Below are the code and all the weights of a small trained network. Each question names an input and a class and asks about switching units off, where a switched-off unit gives its printed mean instead of its output.

import numpy as np


def w(rows, s, z=0):
    codes = np.array(rows[::2]) - 128.0
    scale = np.full(codes.shape[1], s)
    scale[-1] = z or s
    return codes * scale


def f(y):
    return np.maximum(y, 0)


def log_softmax(a):
    a = a - a.max(-1, keepdims=True)
    return a - np.log(np.exp(a).sum(-1, keepdims=True))


def net(x, mask):
    res = np.array(x, float).reshape(1, 7) / 4 @ E
    y = f(res @ A[0][:, :-1].T + A[0][:, -1])
    res = res + np.where(mask, y, B[0][:, -1]) @ B[0][:, :-1]
    return log_softmax(res[-1] @ U[:, :-1].T + U[:, -1])


A, B = {}, {}
E = w([
[129,126,123,129,123,126,123],'x0',
[129,128,130,126,129,129,129],'x1',
[140,212,105,138,92,208,125],'x2',
[127,127,126,127,128,129,124],'x3',
[127,127,127,125,130,131,125],'x4',
[119,115,206,180,118,154,72],'x5',
[251,158,132,133,175,88,91],'x6',
],0.017)
A[0] = w([
[145,123,52,97,135,118,186,212],'N1',
[210,193,116,138,153,134,92,64],'N2',
[169,180,121,128,139,132,102,79],'N3',
[131,156,25,63,145,87,203,254],'N4',
[157,177,120,142,132,145,99,118],'N5',
[93,27,141,121,119,94,146,202],'N6',
[193,217,114,143,136,155,103,51],'N7',
[94,143,99,105,100,153,179,171],'N8',
[188,169,123,136,124,134,114,82],'N9',
[191,96,147,123,184,54,100,118],'N10',
[173,122,139,116,174,66,89,129],'N11',
[152,83,157,133,173,65,114,185],'N12',
[93,35,146,127,140,83,151,204],'N13',
[68,166,110,130,63,221,164,132],'N14',
[45,14,143,122,136,105,168,229],'N15',
[145,110,123,118,141,83,125,132],'N16',
[193,165,129,123,146,141,112,82],'N17',
[135,222,106,141,99,196,123,138],'N18',
[120,105,253,213,108,167,36,148],'N19',
[195,109,141,122,168,74,114,151],'N20',
[177,149,131,116,147,122,87,131],'N21',
[125,108,168,164,130,158,96,163],'N22',
[146,131,59,67,123,110,185,220],'N23',
[131,128,117,100,145,105,144,128],'N24',
],0.011,0.0065)
B[0] = w([
[142,171,56,138,138,137,155,197],'N1',
[124,151,138,84,112,62,156,202],'N2',
[122,150,129,103,116,105,144,171],'N3',
[170,188,17,137,134,151,172,234],'N4',
[106,122,149,90,116,106,137,175],'N5',
[125,151,138,98,109,78,148,208],'N6',
[112,143,128,78,97,99,169,201],'N7',
[135,135,92,134,95,158,124,183],'N8',
[124,134,131,98,120,94,142,175],'N9',
[164,112,141,176,178,152,105,205],'N10',
[150,116,141,170,174,120,112,191],'N11',
[148,134,133,150,155,108,111,200],'N12',
[139,154,130,100,123,72,150,210],'N13',
[107,106,123,173,109,190,79,221],'N14',
[120,151,128,73,93,86,158,236],'N15',
[141,131,111,142,153,123,138,161],'N16',
[125,138,132,111,124,98,155,178],'N17',
[92,103,116,115,17,166,114,220],'N18',
[103,96,250,116,128,112,92,250],'N19',
[155,123,128,153,153,123,132,198],'N20',
[132,134,148,121,142,101,120,178],'N21',
[115,114,169,112,107,123,110,179],'N22',
[143,166,63,142,132,138,152,204],'N23',
[128,136,101,136,135,129,139,150],'N24',
],0.015,0.019)
U = w([
[133,173,73,49,100,86,193,239],'0',
[77,109,185,40,96,61,130,244],'1',
[112,138,58,194,89,254,124,151],'2',
[51,21,157,148,92,229,64,1],'3',
[175,147,79,251,222,123,147,30],'4',
[152,74,178,206,208,101,47,13],'5',
],0.0082,0.0014)

Each question gives the input, the list of numbers given to net, and the class t.
The units are the neurons (one row each of A and B). Each row of codes is followed by its name. A weight is (code - 128) times the scale printed after its matrix; where a second scale follows, it is the last column's (A, B and U).
mask holds one flag per neuron, in row order. A switched-off neuron (its flag False) gives its mean, the last column of its row in B, instead of its output. The means were averaged over made-up inputs and are rounded, as every weight is.
A unit's drop is (log p(t) with every unit on - log p(t) with that unit switched off) / (log p(t) with every unit on - log p(t) with every unit switched off).
The circuit of an input: a set's keep is (log p(t) with only the set's units on - log p(t) with every unit switched off) / (log p(t) with every unit on - log p(t) with every unit switched off). Starting from the 12 units with the biggest drops (on a tie, the unit counted first), units are removed one at a time, each time the one whose removal leaves the highest keep (on an exact tie, the one counted first), for as long as the keep stays at least 0.8.
circuit, biggest first: the units of the circuit, biggest drop first
k most important neurons: the k neurons with the biggest drops, biggest first
drop when u is switched off: that unit's drop, to one decimal
input [-3,-1,-8,-8,4,-2,1], class 4: circuit, biggest first -> N10; N18
input [-5,-4,3,5,4,1,7], class 1: circuit, biggest first -> N4
input [-8,-3,-6,6,-6,6,1], class 5: circuit, biggest first -> N10; N7
input [2,-3,-6,-5,8,6,1], class 5: circuit, biggest first -> N10; N7
input [5,6,1,6,8,3,7], class 1: 2 most important neurons -> N2; N7
input [2,2,1,-7,8,2,1], class 1: 2 most important neurons -> N14; N10
input [-1,-7,1,8,5,5,4], class 1: 2 most important neurons -> N14; N2
input [5,2,7,7,6,4,0], class 3: drop when N15 is switched off -> 0.1
input [0,6,7,-3,-5,8,0], class 3: drop when N14 is switched off -> 0.3
input [3,-1,3,7,-7,0,-1], class 2: drop when N19 is switched off -> 0.2
input [3,7,-2,8,0,-4,6], class 4: drop when N6 is switched off -> 0.0
input [5,0,2,5,5,7,1], class 1: 2 most important neurons -> N14; N10
